Here is a tiny trained network, its code and every weight. The questions are about switching its units off for an input and a class, where a switched-off unit gives its printed mean instead of its output.

import numpy as np


def w(rows, s, z=0):
    codes = np.array(rows[::2]) - 128.0
    scale = np.full(codes.shape[1], s)
    scale[-1] = z or s
    return codes * scale


def norm(h):
    return h / np.sqrt((h * h).mean(-1, keepdims=True) + 1e-5)


def f(y):
    return y / 2 * (1 + np.tanh(0.7978845608 * (y + 0.044715 * y**3)))


def log_softmax(a):
    a = a - a.max(-1, keepdims=True)
    return a - np.log(np.exp(a).sum(-1, keepdims=True))


def net(x, mask):
    res = np.array(x, float).reshape(1, 4) / 4 @ E
    u = 0
    for l in range(4):
        y = f(norm(res) @ A[l][:, :-1].T + A[l][:, -1])
        res = res + np.where(mask[u : u + 7], y, B[l][:, -1]) @ B[l][:, :-1]
        u += 7
    return log_softmax(norm(res)[-1] @ U[:, :-1].T + U[:, -1])


A, B = {}, {}
E = w([
[112,48,121,52],'x0',
[87,119,210,49],'x1',
[130,145,113,112],'x2',
[253,128,199,132],'x3',
],0.0053)
A[0] = w([
[173,161,215,90,77],'0.n1',
[48,113,154,96,122],'0.n2',
[158,6,81,70,255],'0.n3',
[101,157,193,104,181],'0.n4',
[89,142,121,145,189],'0.n5',
[131,61,155,205,128],'0.n6',
[200,71,117,104,118],'0.n7',
],0.012,0.0042)
B[0] = w([
[134,46,13,1,193],'0.n1',
[131,200,175,183,189],'0.n2',
[26,23,102,83,253],'0.n3',
[198,220,190,66,183],'0.n4',
[165,236,83,131,163],'0.n5',
[150,152,62,68,148],'0.n6',
[146,48,100,231,182],'0.n7',
],0.0086,0.0075)
A[1] = w([
[114,149,67,148,160],'1.n1',
[179,68,207,110,60],'1.n2',
[193,108,202,203,98],'1.n3',
[134,44,207,48,16],'1.n4',
[102,216,82,185,35],'1.n5',
[87,42,78,105,234],'1.n6',
[6,174,128,71,1],'1.n7',
],0.011,0.0022)
B[1] = w([
[78,125,46,109,164],'1.n1',
[54,106,54,137,140],'1.n2',
[137,116,170,174,128],'1.n3',
[129,194,160,2,195],'1.n4',
[155,134,5,80,192],'1.n5',
[44,191,111,218,255],'1.n6',
[105,116,224,171,184],'1.n7',
],0.0084,0.0076)
A[2] = w([
[140,119,9,144,115],'2.n1',
[63,121,212,151,84],'2.n2',
[195,142,100,230,132],'2.n3',
[203,109,1,172,238],'2.n4',
[119,245,120,108,118],'2.n5',
[114,164,190,103,101],'2.n6',
[78,21,162,220,3],'2.n7',
],0.0094,0.0039)
B[2] = w([
[176,114,230,233,212],'2.n1',
[192,107,178,142,153],'2.n2',
[111,101,254,101,158],'2.n3',
[100,50,185,103,254],'2.n4',
[200,103,115,130,181],'2.n5',
[101,179,104,224,141],'2.n6',
[146,101,70,252,161],'2.n7',
],0.0085,0.0077)
A[3] = w([
[195,150,94,105,232],'3.n1',
[181,132,151,87,92],'3.n2',
[137,201,132,85,130],'3.n3',
[157,142,150,245,5],'3.n4',
[146,100,59,196,199],'3.n5',
[85,64,111,147,172],'3.n6',
[163,230,175,172,164],'3.n7',
],0.011,0.0022)
B[3] = w([
[201,207,135,156,189],'3.n1',
[51,206,78,98,159],'3.n2',
[122,110,51,247,178],'3.n3',
[101,112,77,42,195],'3.n4',
[191,68,123,138,241],'3.n5',
[205,255,132,102,254],'3.n6',
[103,185,183,177,194],'3.n7',
],0.0085,0.0046)
U = w([
[242,68,55,136,58],'0',
[151,238,135,174,222],'1',
[22,107,69,198,119],'2',
[35,168,251,126,56],'3',
[184,60,254,151,99],'4',
[179,175,67,25,117],'5',
[105,30,69,181,253],'6',
[21,104,94,25,89],'7',
],0.018,0.0023)

Each question gives the input, the list of numbers given to net, and the class t.
The units are the neurons (one row each of A and B). Each row of codes is followed by its name. A weight is (code - 128) times the scale printed after its matrix; where a second scale follows, it is the last column's (A, B and U).
mask holds one flag per neuron, layer by layer. A switched-off neuron (its flag False) gives its mean, the last column of its row in B, instead of its output. The means were averaged over made-up inputs and are rounded, as every weight is.
A unit's drop is (log p(t) with every unit on - log p(t) with that unit switched off) / (log p(t) with every unit on - log p(t) with every unit switched off).
The circuit of an input: a set's keep is (log p(t) with only the set's units on - log p(t) with every unit switched off) / (log p(t) with every unit on - log p(t) with every unit switched off). Starting from the 12 units with the biggest drops (on a tie, the unit counted first), units are removed one at a time, each time the one whose removal leaves the highest keep (on an exact tie, the one counted first), for as long as the keep stays at least 0.8.
circuit, biggest first: the units of the circuit, biggest drop first
unit that matters most: the unit with the biggest drop
k most important neurons: the k neurons with the biggest drops, biggest first
k most important neurons of layer l: the k neurons of layer l with the biggest drops, biggest first
drop of u: that unit's drop, to one decimal
input [-7,8,8,3], class 5: circuit, biggest first => [0.n1]
input [-2,1,-2,1], class 5: 2 most important neurons of layer 0 => [0.n1; 0.n3]
input [-2,-2,6,0], class 0: 4 most important neurons => [0.n3; 1.n5; 0.n7; 0.n4]
input [-7,2,-3,-8], class 1: 3 most important neurons => [0.n3; 0.n1; 3.n7]
input [-5,-3,-5,-2], class 0: 2 most important neurons => [1.n5; 0.n3]
input [2,-8,6,8], class 6: circuit, biggest first => [0.n4; 0.n5]
input [-8,-4,4,1], class 4: circuit, biggest first => [2.n3; 2.n4; 1.n4]
input [1,6,7,3], class 7: 3 most important neurons => [3.n6; 0.n5; 0.n1]
input [-1,-3,3,3], class 4: 2 most important neurons => [0.n3; 2.n3]
input [-2,5,8,8], class 5: 2 most important neurons => [0.n1; 0.n3]
input [-1,-4,-5,-7], class 0: 2 most important neurons => [0.n3; 0.n5]
input [-1,-3,-8,2], class 4: 2 most important neurons of layer 0 => [0.n3; 0.n6]
input [-6,-1,4,-6], class 0: 2 most important neurons => [1.n5; 0.n3]
input [1,5,-5,-5], class 3: circuit, biggest first => [1.n7]
input [7,0,4,-6], class 2: 2 most important neurons of layer 3 => [3.n7; 3.n1]
input [-8,-2,-2,-7], class 0: 3 most important neurons => [1.n5; 0.n3; 1.n6]
input [2,-4,3,7], class 6: 2 most important neurons of layer 0 => [0.n7; 0.n4]
input [-4,0,8,1], class 4: 3 most important neurons => [1.n4; 0.n3; 2.n1]
input [-4,0,-8,-4], class 0: 2 most important neurons => [1.n5; 0.n4]
input [1,-2,1,8], class 6: 2 most important neurons of layer 0 => [0.n7; 0.n4]
input [8,1,1,5], class 7: unit that matters most => 1.n4
input [1,3,-2,-4], class 3: 4 most important neurons => [1.n7; 3.n6; 1.n4; 0.n6]
input [-3,-7,-7,8], class 4: 2 most important neurons => [2.n3; 0.n3]
input [-2,-2,7,-8], class 0: 3 most important neurons => [0.n3; 1.n5; 1.n6]
input [-8,-1,6,4], class 4: 2 most important neurons => [1.n4; 2.n4]
input [6,0,-8,-1], class 2: 2 most important neurons of layer 2 => [2.n7; 2.n4]
input [3,-4,-7,6], class 6: drop of 1.n6 => 0.1
input [6,-2,-7,6], class 6: drop of 0.n7 => 1.2
input [-5,-1,2,-4], class 0: most important neuron of layer 1 => [1.n5]
